Below is a small trained network, with its code and all its weights. Each question gives an input and a target symbol and asks what happens when units are switched off, that is, made to give their printed mean instead of their output.

import numpy as np


def w(rows, s, z=0):
    codes = np.array(rows[::2]) - 128.0
    scale = np.full(codes.shape[1], s)
    scale[-1] = z or s
    return codes * scale


def norm(h):
    return h / np.sqrt((h * h).mean(-1, keepdims=True) + 1e-5)


def f(y):
    return np.maximum(y, 0)


def softmax(a):
    e = np.exp(a - a.max(-1, keepdims=True))
    return e / e.sum(-1, keepdims=True)


def log_softmax(a):
    a = a - a.max(-1, keepdims=True)
    return a - np.log(np.exp(a).sum(-1, keepdims=True))


def net(x, mask):
    ids = ['ΘΛΣΨΩαβγδζημξπτφ'.index(c) for c in x.split()]
    T = len(ids)
    res = E[ids] + P[:T]
    u = 0
    for l in range(2):
        r = norm(res)
        for j in range(2):
            rows = slice(3 * j, 3 * j + 3)
            q, k, v = (r @ M[l][rows].T for M in (Q, K, V))
            z = softmax(np.where(np.tri(T) > 0, q @ k.T / 3**0.5, -1e9)) @ v
            o = O[l][rows]
            res = res + np.where(mask[u + j], z, o[:, -1]) @ o[:, :-1]
        u += 2
        y = f(norm(res) @ A[l][:, :-1].T + A[l][:, -1])
        res = res + np.where(mask[u : u + 12], y, B[l][:, -1]) @ B[l][:, :-1]
        u += 12
    return log_softmax(norm(res)[-1] @ U[:, :-1].T + U[:, -1])


Q, K, V, O, A, B = {}, {}, {}, {}, {}, {}
E = w([
[141,150,179,55,106,197],'Θ',
[5,138,96,145,74,120],'Λ',
[63,153,90,112,98,58],'Σ',
[89,149,76,63,196,158],'Ψ',
[124,176,119,213,76,177],'Ω',
[34,134,169,151,66,102],'α',
[202,157,110,97,14,170],'β',
[98,64,116,107,201,163],'γ',
[149,166,190,48,182,126],'δ',
[74,108,136,70,128,86],'ζ',
[157,237,151,218,94,159],'η',
[100,48,124,180,120,206],'μ',
[152,128,169,187,213,228],'ξ',
[181,247,238,129,122,171],'π',
[98,135,189,134,222,107],'τ',
[78,116,254,114,138,148],'φ',
],0.02)
P = w([
[9,215,27,128,255,235],'0',
[16,201,70,124,232,216],'1',
[29,185,98,124,218,211],'2',
[58,168,111,134,202,195],'3',
[75,150,121,129,188,172],'4',
[96,138,134,136,173,163],'5',
[106,117,139,135,169,147],'6',
[132,110,158,132,153,139],'7',
[158,99,169,140,148,129],'8',
[170,93,186,134,127,120],'9',
[179,81,194,133,147,114],'10',
],0.0087)
Q[0] = w([
[23,172,226,150,197,242],'0.h1',
[101,166,161,154,169,77],'0.h1',
[157,160,20,96,68,120],'0.h1',
[117,137,60,212,2,146],'0.h2',
[107,151,10,214,90,168],'0.h2',
[71,84,192,112,91,149],'0.h2',
],0.015)
K[0] = w([
[231,31,207,178,117,22],'0.h1',
[152,88,156,114,117,156],'0.h1',
[60,157,39,75,111,125],'0.h1',
[195,130,180,252,41,179],'0.h2',
[86,120,162,184,92,213],'0.h2',
[179,69,177,131,134,72],'0.h2',
],0.016)
V[0] = w([
[76,228,189,2,170,41],'0.h1',
[221,192,129,80,237,107],'0.h1',
[177,37,202,185,145,87],'0.h1',
[106,171,181,177,103,151],'0.h2',
[177,114,122,225,102,171],'0.h2',
[168,172,96,114,136,131],'0.h2',
],0.0097)
O[0] = w([
[66,116,132,147,58,2,186],'0.h1',
[150,80,131,163,157,15,194],'0.h1',
[79,95,190,138,155,169,68],'0.h1',
[91,112,117,163,99,81,136],'0.h2',
[123,72,100,196,96,105,2],'0.h2',
[131,134,146,136,145,108,138],'0.h2',
],0.0094,0.005)
A[0] = w([
[158,141,116,133,172,176,201],'0.n1',
[164,117,138,213,134,120,3],'0.n2',
[6,156,159,192,222,147,89],'0.n3',
[142,143,209,60,73,144,146],'0.n4',
[113,128,46,175,39,161,178],'0.n5',
[116,119,43,98,100,191,133],'0.n6',
[127,63,134,17,173,118,156],'0.n7',
[154,55,93,9,111,102,196],'0.n8',
[102,87,167,147,210,114,128],'0.n9',
[126,229,118,137,204,68,242],'0.n10',
[69,42,113,89,99,123,113],'0.n11',
[179,184,184,179,96,110,103],'0.n12',
],0.012,0.0045)
B[0] = w([
[147,97,71,149,103,116,191],'0.n1',
[188,119,122,127,198,99,143],'0.n2',
[128,91,131,69,7,158,221],'0.n3',
[72,121,139,108,111,61,168],'0.n4',
[125,64,101,188,99,47,183],'0.n5',
[114,57,90,146,166,130,165],'0.n6',
[182,206,125,100,166,53,219],'0.n7',
[175,171,92,52,194,132,184],'0.n8',
[177,82,176,161,110,107,185],'0.n9',
[92,13,130,128,215,113,246],'0.n10',
[87,126,103,122,185,130,153],'0.n11',
[157,208,115,173,166,175,154],'0.n12',
],0.018,0.012)
Q[1] = w([
[66,123,141,104,116,120],'1.h1',
[173,45,137,84,106,7],'1.h1',
[83,153,44,89,123,170],'1.h1',
[20,229,64,117,136,200],'1.h2',
[90,49,162,74,153,60],'1.h2',
[118,81,72,115,164,129],'1.h2',
],0.015)
K[1] = w([
[146,123,135,124,135,65],'1.h1',
[210,182,244,175,99,120],'1.h1',
[124,164,52,118,110,155],'1.h1',
[67,93,6,100,127,168],'1.h2',
[145,116,213,50,161,130],'1.h2',
[163,131,151,121,163,167],'1.h2',
],0.017)
V[1] = w([
[148,3,143,109,188,244],'1.h1',
[254,98,57,6,71,47],'1.h1',
[204,163,21,228,144,85],'1.h1',
[70,246,112,155,224,198],'1.h2',
[3,57,209,169,125,86],'1.h2',
[144,117,165,153,166,178],'1.h2',
],0.012)
O[1] = w([
[193,105,173,24,186,149,236],'1.h1',
[168,125,49,101,80,15,230],'1.h1',
[197,164,126,247,112,105,151],'1.h1',
[69,168,110,149,216,183,2],'1.h2',
[108,88,248,142,128,126,159],'1.h2',
[114,100,132,116,120,180,116],'1.h2',
],0.011,0.0098)
A[1] = w([
[167,231,142,96,194,91,253],'1.n1',
[118,126,136,75,68,159,45],'1.n2',
[166,117,200,188,163,151,40],'1.n3',
[109,145,50,89,138,210,96],'1.n4',
[93,116,116,199,72,93,172],'1.n5',
[136,115,96,29,161,115,203],'1.n6',
[65,158,164,112,59,110,206],'1.n7',
[118,118,6,136,131,190,170],'1.n8',
[157,90,165,125,110,66,64],'1.n9',
[231,124,98,113,26,133,88],'1.n10',
[205,134,89,161,157,184,150],'1.n11',
[191,92,127,131,107,216,123],'1.n12',
],0.015,0.0022)
B[1] = w([
[55,119,73,231,152,227,201],'1.n1',
[154,175,72,150,140,186,143],'1.n2',
[135,241,197,78,129,188,150],'1.n3',
[108,19,85,169,102,62,142],'1.n4',
[73,163,112,89,150,223,173],'1.n5',
[143,248,161,151,63,201,254],'1.n6',
[146,227,95,155,119,203,152],'1.n7',
[77,37,193,88,77,82,160],'1.n8',
[180,189,170,149,87,75,211],'1.n9',
[145,239,144,156,110,238,195],'1.n10',
[158,173,153,236,142,127,169],'1.n11',
[121,53,87,80,201,201,156],'1.n12',
],0.016,0.014)
U = w([
[146,117,89,67,214,108,254],'Θ',
[152,68,208,82,124,74,126],'Λ',
[125,137,165,115,191,23,63],'Σ',
[91,156,73,69,217,85,139],'Ψ',
[150,37,131,137,132,144,155],'Ω',
[53,117,110,95,84,131,145],'α',
[175,125,172,205,152,103,121],'β',
[218,166,43,99,66,88,45],'γ',
[117,130,124,119,157,1,142],'δ',
[81,230,102,98,167,106,82],'ζ',
[149,139,147,234,146,114,141],'η',
[180,60,148,85,142,208,160],'μ',
[254,139,136,64,132,156,133],'ξ',
[58,130,251,117,221,171,103],'π',
[139,127,254,65,89,83,128],'τ',
[63,162,193,66,53,167,123],'φ',
],0.0094,0.0058)

Each question gives the input, a string of symbols that net reads in full, and the target symbol t.
The units are the heads (3 rows each of Q, K, V and O) and the neurons (one row each of A and B). Each row of codes is followed by its name. A weight is (code - 128) times the scale printed after its matrix; where a second scale follows, it is the last column's (O, A, B and U).
mask holds one flag per unit, layer by layer, with each layer's heads first. A switched-off unit (its flag False) gives its mean, the last column of its rows in O or B, instead of its output. The means were averaged over made-up inputs and are rounded, as every weight is.
A unit's drop is (log p(t) with every unit on - log p(t) with that unit switched off) / (log p(t) with every unit on - log p(t) with every unit switched off).
The circuit of an input: a set's keep is (log p(t) with only the set's units on - log p(t) with every unit switched off) / (log p(t) with every unit on - log p(t) with every unit switched off). Starting from the 12 units with the biggest drops (on a tie, the unit counted first), units are removed one at a time, each time the one whose removal leaves the highest keep (on an exact tie, the one counted first), for as long as the keep stays at least 0.8.
circuit, biggest first: the units of the circuit, biggest drop first
unit that matters most: the unit with the biggest drop
top k neurons: the k neurons with the biggest drops, biggest first
top k neurons in layer l: the k neurons of layer l with the biggest drops, biggest first
which heads matter: for each layer, one digit per head in row order, 1 if its drop is at least 0.15 and else 0, layers parted by /
input γ η τ Ψ Ψ π Ψ φ η, target φ: circuit, biggest first : 0.h1, 0.n10, 1.h1
input α ξ π η, target π: unit that matters most : 0.n12
input Θ φ α γ η γ γ Σ φ, target φ: top 2 neurons : 0.n10, 1.n7
input Θ α η, target η: top 2 neurons : 0.n5, 1.n6
input π Ω Ψ μ μ η Ψ π Σ, target π: circuit, biggest first : 1.h1, 0.n7, 0.n3, 0.n10
input Ψ π Λ, target π: circuit, biggest first : 1.h1, 0.n7, 0.n12
input γ Ψ τ Ψ Ω Σ, target δ: which heads matter : 11 / 00
input Ψ μ τ α, target τ: circuit, biggest first : 1.h2, 1.n1
input φ α Σ α γ Θ γ, target γ: circuit, biggest first : 1.h1, 0.n10
input Ψ ζ Ψ Ψ ζ φ, target φ: circuit, biggest first : 1.h1, 0.h1
input η γ Λ, target α: top 2 neurons in layer 1 : 1.n5, 1.n6
input Ψ Ψ Ψ η Ψ Ψ, target η: top 2 neurons : 0.n12, 1.n11
input Ψ Ω π, target π: which heads matter : 00 / 00
input γ γ π Ω, target π: top 3 neurons : 0.n12, 0.n1, 0.n7
input φ π ξ, target μ: unit that matters most : 0.n10
input γ α Ψ η ξ φ Ψ π, target π: top 2 neurons : 0.n12, 0.n10
input γ Λ γ τ, target τ: circuit, biggest first : 0.h1, 0.n3
input ζ γ Λ Θ τ Ψ, target τ: circuit, biggest first : 0.h1, 1.h2, 0.n1
input μ η φ β η ζ γ π μ, target π: which heads matter : 00 / 11
input α α Ψ η γ Ω π γ, target π: top 3 neurons in layer 0 : 0.n12, 0.n11, 0.n8
input μ Ψ Ψ η η Θ, target η: circuit, biggest first : 1.h1, 0.n12
input ζ Ψ τ ζ Θ Θ α η α δ Ω, target η: which heads matter : 01 / 10
input φ ξ β Σ Ψ Λ τ Ψ, target τ: circuit, biggest first : 0.h1, 1.h2
input γ Ω ξ δ Ω Θ η φ Θ α, target φ: top neuron in layer 0 : 0.n10
input Ψ Σ Ψ, target Ψ: top 2 neurons : 0.n10, 0.n3
input Ω Σ γ γ Ψ φ Ψ π γ, target π: which heads matter : 10 / 11
input ζ δ α γ Ω Σ α Ψ, target α: top 2 neurons : 0.n5, 1.n8
input Ψ γ τ δ ξ Ψ Ψ Ψ Θ, target ζ: top neuron : 1.n1
input γ Ψ δ γ Ψ μ α, target μ: top 3 neurons in layer 0 : 0.n10, 0.n6, 0.n7
input π Ω Ψ η Ψ Λ γ μ, target μ: top 3 neurons : 0.n10, 1.n12, 0.n5
